70 87 88 101
114 87 109 76
98 114 94 63
87 102 110 113
79 42 94 113
80 96 111 75
107 85 100 98
146 77 97 109
104 58 87 87
89 79 153 99
104 125 88 140
|
101 76 63 113 113 75 98 109 87 99 140
88 109 94 110 94 111 100 97 87 153 88
87 87 114 102 42 96 85 77 58 79 125
70 114 98 87 79 80 107 146 104 89 104

100 100 94 77 94 98 108 86 143
100 96 84 107 123 51 92 86 102
100 105 76 95 97 89 86 119 93
100 99 64 133 104 133 110 116 91
101 95 96 123 103 92 83 81 90
100 105 102 102 111 91 130 81 96
100 103 122 107 128 111 101 109 71
100 105 98 75 110 102 91 86 75
100 99 94 73 81 117 82 95 81
|
143 102 93 91 90 96 71 75 81
86 86 119 116 81 81 109 86 95
108 92 86 110 83 130 101 91 82
98 51 89 133 92 91 111 102 117
94 123 97 104 103 111 128 110 81
77 107 95 133 123 102 107 75 73
94 84 76 64 96 102 122 98 94
100 96 105 99 95 105 103 105 99
100 100 100 100 101 100 100 100 100

99 81 100 97 98
103 89 94 65 40
103 76 98 93 101
110 74 95 86 115
|
98 40 101 115
97 65 93 86
100 94 98 95
81 89 76 74
99 103 103 110

104 56 132 68 143
104 93 134 66 107
87 104 89 111 97
112 117 98 100 85
95 113 77 123 88
112 109 89 110 92
91 101 119 82 99
113 72 144 56 126
113 145 48 153 57
137 140 57 143 62
93 43 155 44 156
126 133 75 125 68
|
143 107 97 85 88 92 99 126 57 62 156 68
68 66 111 100 123 110 82 56 153 143 44 125
132 134 89 98 77 89 119 144 48 57 155 75
56 93 104 117 113 109 101 72 145 140 43 133
104 104 87 112 95 112 91 113 113 137 93 126

65 115 118
84 128 145
127 130 153
99 117 116
84 89 130
93 107 158
96 78 148
88 83 126
134 83 113
89 75 106
91 140 122
|
118 145 153 116 130 158 148 126 113 106 122
115 128 130 117 89 107 78 83 83 75 140
65 84 127 99 84 93 96 88 134 89 91

151 64 76 141 143 73
97 54 53 157 152 51
145 54 71 148 157 56
40 149 65 149 58 68
137 109 140 52 113 138
95 136 140 53 66 139
143 62 81 131 143 69
154 76 129 49 122 147
55 136 55 143 59 48
149 84 137 50 114 147
|
73 51 56 68 138 139 69 147 48 147
143 152 157 58 113 66 143 122 59 114
141 157 148 149 52 53 131 49 143 50
76 53 71 65 140 140 81 129 55 137
64 54 54 149 109 136 62 76 136 84
151 97 145 40 137 95 143 154 55 149

126 87 99 56 131 113 97 116 126 96 144 103 107 110 142
99 117 94 62 129 141 98 102 81 83 99 93 104 113 154
126 106 141 69 81 119 108 130 122 118 135 112 139 140 131
95 138 158 68 80 129 109 109 81 96 95 121 129 150 130
|
142 154 131 130
110 113 140 150
107 104 139 129
103 93 112 121
144 99 135 95
96 83 118 96
126 81 122 81
116 102 130 109
97 98 108 109
113 141 119 129
131 129 81 80
56 62 69 68
99 94 141 158
87 117 106 138
126 99 126 95

147 40
152 145
|
40 145
147 152
---
109 83 114 47 111
65 133 103 97 93
|
109 83
65 133

140 85 98 111
55 110 135 79
52 117 114 83
|
140 85
55 110

122 128 83 75
68 146 139 52
79 76 117 121
|
122 128
68 146

119 65 120 74 98
153 47 100 125 88
107 124 59 148 106
46 143 121 78 108
51 156 71 101 119
|
119 65
153 47

141 59 75 132 143
146 93 150 57 145
61 131 53 141 54
148 92 150 58 150
87 148 141 58 64
|
141 59
146 93

142 42
41 111
161 82
71 70
|
142 42
41 111

137 138 105
63 97 122
114 125 148
113 97 124
103 47 128
|
137 138
63 97

50 124 78 117 52
134 59 86 117 141
|
50 124
134 59

114 101 107 107 110
146 93 101 111 93
128 97 79 117 83
98 95 136 76 113
|
114 101
146 93
---
39 162
94 106
118 83
72 131
114 86
108 91
82 118
|
39
94
118
72
114
108
82

114 91 153 86
112 85 59 132
|
114 153
112 59

131 91 93 102 92 90 79 70 98
95 69 134 85 50 79 119 49 126
|
131 93 92 79 98
95 134 50 119 126

144 59 53 137 83 106
58 139 145 52 65 135
146 144 64 65 54 144
69 139 136 57 52 142
|
144 53 83
58 145 65
146 64 54
69 136 52

99 102 101 98
75 141 115 67
68 154 121 56
103 95 98 104
95 109 103 93
68 152 119 59
108 88 95 110
99 101 101 99
89 118 107 86
|
99 101
75 115
68 121
103 98
95 103
68 119
108 95
99 101
89 107

109 104 113 76 128 109 99 133 75 91 89 110 86 92 121 133
79 117 56 57 91 106 74 98 108 155 89 100 139 79 97 52
100 100 100 100 100 100 100 100 100 100 100 100 100 100 100 100
141 73 111 101 141 116 126 95 100 98 67 114 107 107 112 104
108 102 140 140 78 64 56 50 113 129 84 63 98 66 151 102
|
109 113 128 99 75 89 86 121
79 56 91 74 108 89 139 97
100 100 100 100 100 100 100 100
141 111 141 126 100 67 107 112
108 140 78 56 113 84 98 151

136 148 93 139 100 100 109 107 101 125 112
96 98 99 94 76 129 87 96 116 131 123
110 74 137 55 102 114 90 103 143 125 72
56 67 99 61 103 132 48 95 113 130 56
64 130 73 72 91 151 56 90 82 128 107
129 55 122 124 100 46 116 48 63 73 118
|
136 93 100 109 101 112
96 99 76 87 116 123
110 137 102 90 143 72
56 99 103 48 113 56
64 73 91 56 82 107
129 122 100 116 63 118
